Below is a small trained network, with its code and all its weights. Each question gives an input and a class and asks what happens when units are switched off, that is, made to give their printed mean instead of their output.

import numpy as np


def w(rows, s, z=0):
    codes = np.array(rows[::2]) - 128.0
    scale = np.full(codes.shape[1], s)
    scale[-1] = z or s
    return codes * scale


def f(y):
    return np.maximum(y, 0)


def log_softmax(a):
    a = a - a.max(-1, keepdims=True)
    return a - np.log(np.exp(a).sum(-1, keepdims=True))


def net(x, mask):
    res = np.array(x, float).reshape(1, 6) / 4 @ E
    y = f(res @ A[0][:, :-1].T + A[0][:, -1])
    res = res + np.where(mask, y, B[0][:, -1]) @ B[0][:, :-1]
    return log_softmax(res[-1] @ U[:, :-1].T + U[:, -1])


A, B = {}, {}
E = w([
[167,66,137,104,140],'x0',
[128,170,153,28,205],'x1',
[145,47,93,92,219],'x2',
[104,166,98,176,151],'x3',
[2,96,105,143,150],'x4',
[83,117,246,170,149],'x5',
],0.009)
A[0] = w([
[135,177,124,100,71,185],'n1',
[135,119,225,195,161,157],'n2',
[172,90,59,106,171,206],'n3',
[57,118,124,175,186,106],'n4',
[34,130,84,148,104,181],'n5',
[129,121,168,49,148,92],'n6',
[53,151,166,89,203,253],'n7',
[26,117,92,149,95,161],'n8',
[60,147,69,136,162,220],'n9',
[157,203,127,126,80,55],'n10',
[118,195,108,146,73,116],'n11',
[175,112,53,126,156,123],'n12',
[101,100,80,142,42,92],'n13',
[181,107,165,84,167,204],'n14',
[133,73,171,190,87,243],'n15',
[50,112,105,124,191,78],'n16',
[127,68,125,181,89,167],'n17',
[162,153,171,32,168,163],'n18',
[191,81,82,155,94,61],'n19',
[84,116,102,155,90,97],'n20',
[160,86,69,163,112,175],'n21',
[32,117,91,155,97,157],'n22',
[135,144,181,4,182,123],'n23',
[139,86,62,153,83,231],'n24',
[196,113,146,74,151,225],'n25',
[133,201,187,97,67,189],'n26',
],0.011,0.0052)
B[0] = w([
[63,210,98,175,104,185],'n1',
[74,46,202,227,53,209],'n2',
[210,217,89,76,145,248],'n3',
[87,107,154,172,225,204],'n4',
[101,190,210,56,235,244],'n5',
[69,16,31,206,44,181],'n6',
[140,50,40,227,216,255],'n7',
[101,171,191,19,232,244],'n8',
[152,177,159,123,246,241],'n9',
[72,197,90,211,47,170],'n10',
[42,237,167,151,113,196],'n11',
[210,162,50,95,146,207],'n12',
[131,199,215,59,110,196],'n13',
[139,105,87,158,49,218],'n14',
[133,93,222,150,45,228],'n15',
[69,102,58,143,243,204],'n16',
[128,143,212,67,109,201],'n17',
[183,85,18,237,84,219],'n18',
[169,159,102,116,37,178],'n19',
[102,158,158,73,145,183],'n20',
[201,218,118,63,123,207],'n21',
[125,180,194,42,233,241],'n22',
[146,21,3,207,156,230],'n23',
[194,207,201,38,123,232],'n24',
[204,105,32,139,60,226],'n25',
[56,175,71,251,89,205],'n26',
],0.0075,0.0097)
U = w([
[53,101,100,89,255,127],'0',
[227,157,72,71,72,184],'1',
[46,232,98,187,83,76],'2',
[160,26,45,174,98,39],'3',
[123,44,222,196,72,254],'4',
[100,168,202,6,133,18],'5',
[179,200,77,163,177,147],'6',
],0.0082,0.006)

Each question gives the input, the list of numbers given to net, and the class t.
The units are the neurons (one row each of A and B). Each row of codes is followed by its name. A weight is (code - 128) times the scale printed after its matrix; where a second scale follows, it is the last column's (A, B and U).
mask holds one flag per neuron, in row order. A switched-off neuron (its flag False) gives its mean, the last column of its row in B, instead of its output. The means were averaged over made-up inputs and are rounded, as every weight is.
A unit's drop is (log p(t) with every unit on - log p(t) with that unit switched off) / (log p(t) with every unit on - log p(t) with every unit switched off).
The circuit of an input: a set's keep is (log p(t) with only the set's units on - log p(t) with every unit switched off) / (log p(t) with every unit on - log p(t) with every unit switched off). Starting from the 12 units with the biggest drops (on a tie, the unit counted first), units are removed one at a time, each time the one whose removal leaves the highest keep (on an exact tie, the one counted first), for as long as the keep stays at least 0.8.
circuit, biggest first: the units of the circuit, biggest drop first
most important unit: the unit with the biggest drop
top k neurons: the k neurons with the biggest drops, biggest first
drop when u is switched off: that unit's drop, to one decimal
input [1,-8,-3,0,-5,1], class 2: circuit, biggest first => [n11 n10]
input [-4,-6,5,8,0,8], class 0: circuit, biggest first => [n4]
input [3,-1,8,-8,-1,-1], class 1: top 2 neurons => [n3 n7]
input [-7,-8,-8,8,2,7], class 5: top 3 neurons => [n8 n22 n5]
input [8,8,0,7,-8,-8], class 3: circuit, biggest first => [n23 n18]
input [-3,-4,-3,-5,0,3], class 4: circuit, biggest first => [n15 n3]
input [2,-8,-3,7,-7,-3], class 2: top 4 neurons => [n11 n10 n1 n25]
input [0,-8,8,-8,0,3], class 1: circuit, biggest first => [n21 n19 n7]
input [6,-7,-7,-1,-6,5], class 4: top 2 neurons => [n15 n2]
input [-6,-3,-5,1,2,5], class 5: top 4 neurons => [n8 n22 n5 n18]
input [-4,3,-2,-5,-3,-2], class 2: drop when n7 is switched off => 0.3
input [2,-3,-7,6,6,8], class 0: top 3 neurons => [n4 n7 n24]
input [-1,0,0,5,5,0], class 0: drop when n7 is switched off => 0.0
input [-2,5,-4,0,0,7], class 4: most important unit => n2
input [1,-2,-6,1,-3,3], class 2: drop when n26 is switched off => 0.4
